Look-ups in named tables: a row name and a column name give one cell, copied from the table.

niro =
|  | kibad | nuson | nuseti | kenopu | lenago | refu | zes | zilub |
|---|---|---|---|---|---|---|---|---|
| vul | 45548 | -76886 | 2171 | 45739 | -70486 | 60274 | 57887 | -17261 |
| fegeb | -22181 | -87911 | -58238 | 57300 | 28380 | -64523 | -59963 | 57290 |
| labe | 32151 | 45586 | 57600 | -67016 | -65962 | -85436 | 36197 | 54126 |
| nikuv | 55296 | -71080 | -64054 | -83116 | 65609 | -65820 | 53628 | -18531 |
| fosu | 61754 | 47224 | -69488 | -32205 | -65222 | 39252 | -61783 | 52213 |
| kug | 20638 | 29932 | -82321 | 43271 | -73234 | 4044 | 55769 | 45190 |
| rofos | -73775 | 59824 | -82052 | 53137 | 39969 | -64612 | 42428 | -37625 |

kug, zilub: 45190
vul, refu: 60274
fegeb, nuson: -87911
rofos, kibad: -73775
vul, zilub: -17261
fosu, nuseti: -69488
nikuv, zes: 53628
labe, zilub: 54126
kug, nuseti: -82321
fosu, lenago: -65222
kug, nuson: 29932
nikuv, lenago: 65609
vul, lenago: -70486
kug, kenopu: 43271
labe, nuseti: 57600
fosu, kibad: 61754
labe, lenago: -65962
rofos, lenago: 39969
nikuv, kenopu: -83116
rofos, zilub: -37625
Row with the largest nuseti: labe

mub:
fields: dek, ner, kedizor, pupidup, feb, tok, bubo, verubi, malus, rorafif
domeb: [65186, 64454, 78669, 3447, -17504, -30699, 56141, 34012, 64958, 14110]
deg: [-8218, 6807, 91561, 10951, 23992, 20864, -1781, 19137, 46899, 66977]
libog: [34065, -54079, -94830, -24753, -11655, 5542, 32603, 30010, -20858, -12428]
der: [10032, -31632, 74210, -31614, -41344, 54347, 13597, -25955, 64662, 11539]
bedeg: [25922, -13148, -37320, -22265, -16312, 46621, 45254, 19625, 34285, -15761]
vabe: [36458, 42529, 74216, -13624, 26512, -62382, 23060, -21273, 43291, 20857]
gogi: [-545, -32965, -15327, 17059, -70348, 76155, -3628, 23888, -8537, -4155]

What is the ner of domeb in mub? 64454
What is the malus of vabe in mub? 43291
What is the pupidup of deg in mub? 10951
What is the ner of bedeg in mub? -13148
What is the pupidup of gogi in mub? 17059
What is the kedizor of deg in mub? 91561
What is the pupidup of domeb in mub? 3447
What is the bubo of vabe in mub? 23060
What is the kedizor of der in mub? 74210
Row with the largest ner: domeb

kedale:
,kan,mik,ton,lus,gogaki,tubat,fut
bezezi,5881,215,-2161,269,-7913,2725,3900
kir,3585,-1388,-978,702,-4418,-285,1756
ruk,-1228,921,-1265,-1367,-1008,2026,-840
linel,3510,2046,-2055,-2561,-4619,-1689,7111
lifiref,-894,940,-1174,-1716,-1099,1290,-215
lidugek,1080,1317,-1313,-3419,-2540,4,1807
sos,6136,-1115,-1743,2153,-7189,121,4993
nedesu,90,-1724,-37,-62,-319,-2649,-219
lapu,-3282,563,-1118,694,852,2021,-1609
fot,2677,-437,-1103,-1115,-4124,1119,403

What is the tubat of lifiref in kedale? 1290
What is the lus of bezezi in kedale? 269
What is the tubat of bezezi in kedale? 2725
What is the ton of ruk in kedale? -1265
What is the lus of lifiref in kedale? -1716
What is the fut of lifiref in kedale? -215
What is the ton of linel in kedale? -2055
What is the fut of lapu in kedale? -1609
What is the kan of lifiref in kedale? -894
What is the gogaki of fot in kedale? -4124
What is the lus of linel in kedale? -2561

zopi.tsv
	nonep	bog	zin	vudi	lakel
livuna	89723	36009	41127	24263	68425
nirizor	7216	34648	60595	54078	52073
fizig	24282	50509	41171	76553	41840
gikat	64603	51194	49446	27117	69492
gumapa	23474	30256	38485	60916	55962
vudon	98504	49522	50944	24009	45204
vap	79532	48427	50012	48053	37202

nirizor, lakel => 52073
vap, lakel => 37202
gikat, nonep => 64603
fizig, zin => 41171
fizig, bog => 50509
vap, nonep => 79532
fizig, lakel => 41840
fizig, nonep => 24282
vap, vudi => 48053
gumapa, lakel => 55962
livuna, zin => 41127
Which row has the largest bog? gikat

Table momurem
	kame	gorute	limar	fivin	gim	vud	nub
mufil	2.132	4.567	5.577	5.973	0.934	2.246	5.922
vovogiz	3.402	6.292	5.589	4.079	3.728	0.955	6.196
sosozab	6.456	4.053	6.485	2.318	1.475	5.017	2.340
vated	3.442	6.094	5.711	4.055	3.996	0.979	6.277
fil	4.514	8.167	4.470	3.587	2.122	2.544	3.410
dupo	5.480	1.729	7.231	4.966	2.182	4.121	4.676
zep	0.029	4.974	5.168	5.640	1.084	4.088	2.641
zanafa	0.787	2.832	6.785	2.056	0.881	4.523	2.957
losi	6.377	6.072	5.308	4.048	2.426	4.895	1.296
ner	3.162	6.792	5.006	4.788	2.450	1.287	5.823
pinulus	0.452	5.640	4.825	5.985	1.724	4.239	1.996
tabo	4.427	7.429	5.403	1.235	3.095	2.187	3.904

gorute of zep is 4.974
nub of losi is 1.296
fivin of dupo is 4.966
gorute of vovogiz is 6.292
kame of zanafa is 0.787
fivin of sosozab is 2.318
limar of ner is 5.006
fivin of fil is 3.587
kame of zep is 0.029
gim of mufil is 0.934
vud of vated is 0.979
Which row has the largest gorute? fil

kobi
         mutot  merobe  zizuta  bal  veg  gilidoz  zug  govofan  nok  vuz
bitu       115      95      97  115  137      137  113       68  118   84
kiru        75      84      75  159  133       96  127       48  113  102
laba       214     141     187    0  145      109  153       70  149   60
fidora     166     134     101   54   99      106   96      107  146   94
lum        161     109     169   63  112      102  111       83  118   64
daro        38      54      81  205  116      122  126       46   62  119
nif        106      65     135  141  154      127  111       44  103   68
tem        136     102     150   73   79       70   78       79  136   56
fetulat    189     151     106   25  106       73  102      127  170   79
vavota      77     109      77  144  118       88  190       99   81  160
led         74     110      73  146  103       59  148      143  103  146
feviko      73     107      71  149  104       43  137      160  107  134
kuz         43      64      87  198  122       92  143       61   79  124

tem, zizuta -> 150
vavota, zizuta -> 77
led, gilidoz -> 59
feviko, bal -> 149
bitu, govofan -> 68
laba, gilidoz -> 109
nif, mutot -> 106
nif, bal -> 141
kuz, nok -> 79
laba, zizuta -> 187
led, govofan -> 143
bitu, mutot -> 115
kuz, vuz -> 124
lum, zug -> 111
fetulat, nok -> 170
lum, zizuta -> 169
nif, merobe -> 65
laba, veg -> 145
kuz, govofan -> 61
Row with the largest zug: vavota

ruvut
         difa  lenav  bago  bigi
sib      2.71   6.30  4.91  6.04
rimakeg  2.58   5.70  4.22  5.82
tazosa   7.97   6.33  4.98  6.89
vuzafu   8.48   5.70  5.14  6.68
tiz      6.89   5.35  4.41  6.27
val      4.24   5.30  3.12  4.72
nug      7.75   6.46  5.34  7.06
namizun  3.26   5.13  1.69  4.91
popogi   7.79   4.94  4.37  7.34
pobekuz  4.64   7.24  8.01  7.01

difa of tiz is 6.89
lenav of tiz is 5.35
lenav of val is 5.30
bago of sib is 4.91
bago of nug is 5.34
bago of val is 3.12

tesisib.csv
,vovigo,neb,fugi,ril,nogunot,gomo,sevakol,lodimob
kogek,1.17,4.06,1.59,3.15,2.77,1.80,1.39,4.09
pizez,3.31,2.63,5.09,3.63,4.45,2.62,6.52,1.73
figofe,5.32,5.47,3.76,4.82,4.84,4.15,3.74,4.01
gep,6.51,5.81,1.51,3.85,4.52,5.44,4.45,3.49
tinapat,6.50,5.81,1.51,3.90,4.53,5.45,4.47,3.49
dob,5.84,3.65,7.03,3.20,1.41,6.60,3.56,3.59
duviza,2.74,3.63,2.28,4.71,3.04,2.52,1.92,5.93
sarif,6.19,4.81,4.98,5.87,4.94,3.33,4.48,3.20
godana,6.66,3.84,5.77,3.58,3.55,3.69,3.94,4.74
kugape,4.02,3.66,7.62,3.50,2.17,4.67,5.00,1.83
sel,7.04,2.99,5.02,5.44,4.34,3.77,4.61,4.39

dob, gomo -> 6.60
tinapat, lodimob -> 3.49
figofe, vovigo -> 5.32
duviza, vovigo -> 2.74
godana, gomo -> 3.69
figofe, sevakol -> 3.74
duviza, ril -> 4.71
tinapat, sevakol -> 4.47
godana, vovigo -> 6.66
Row with the largest sevakol: pizez

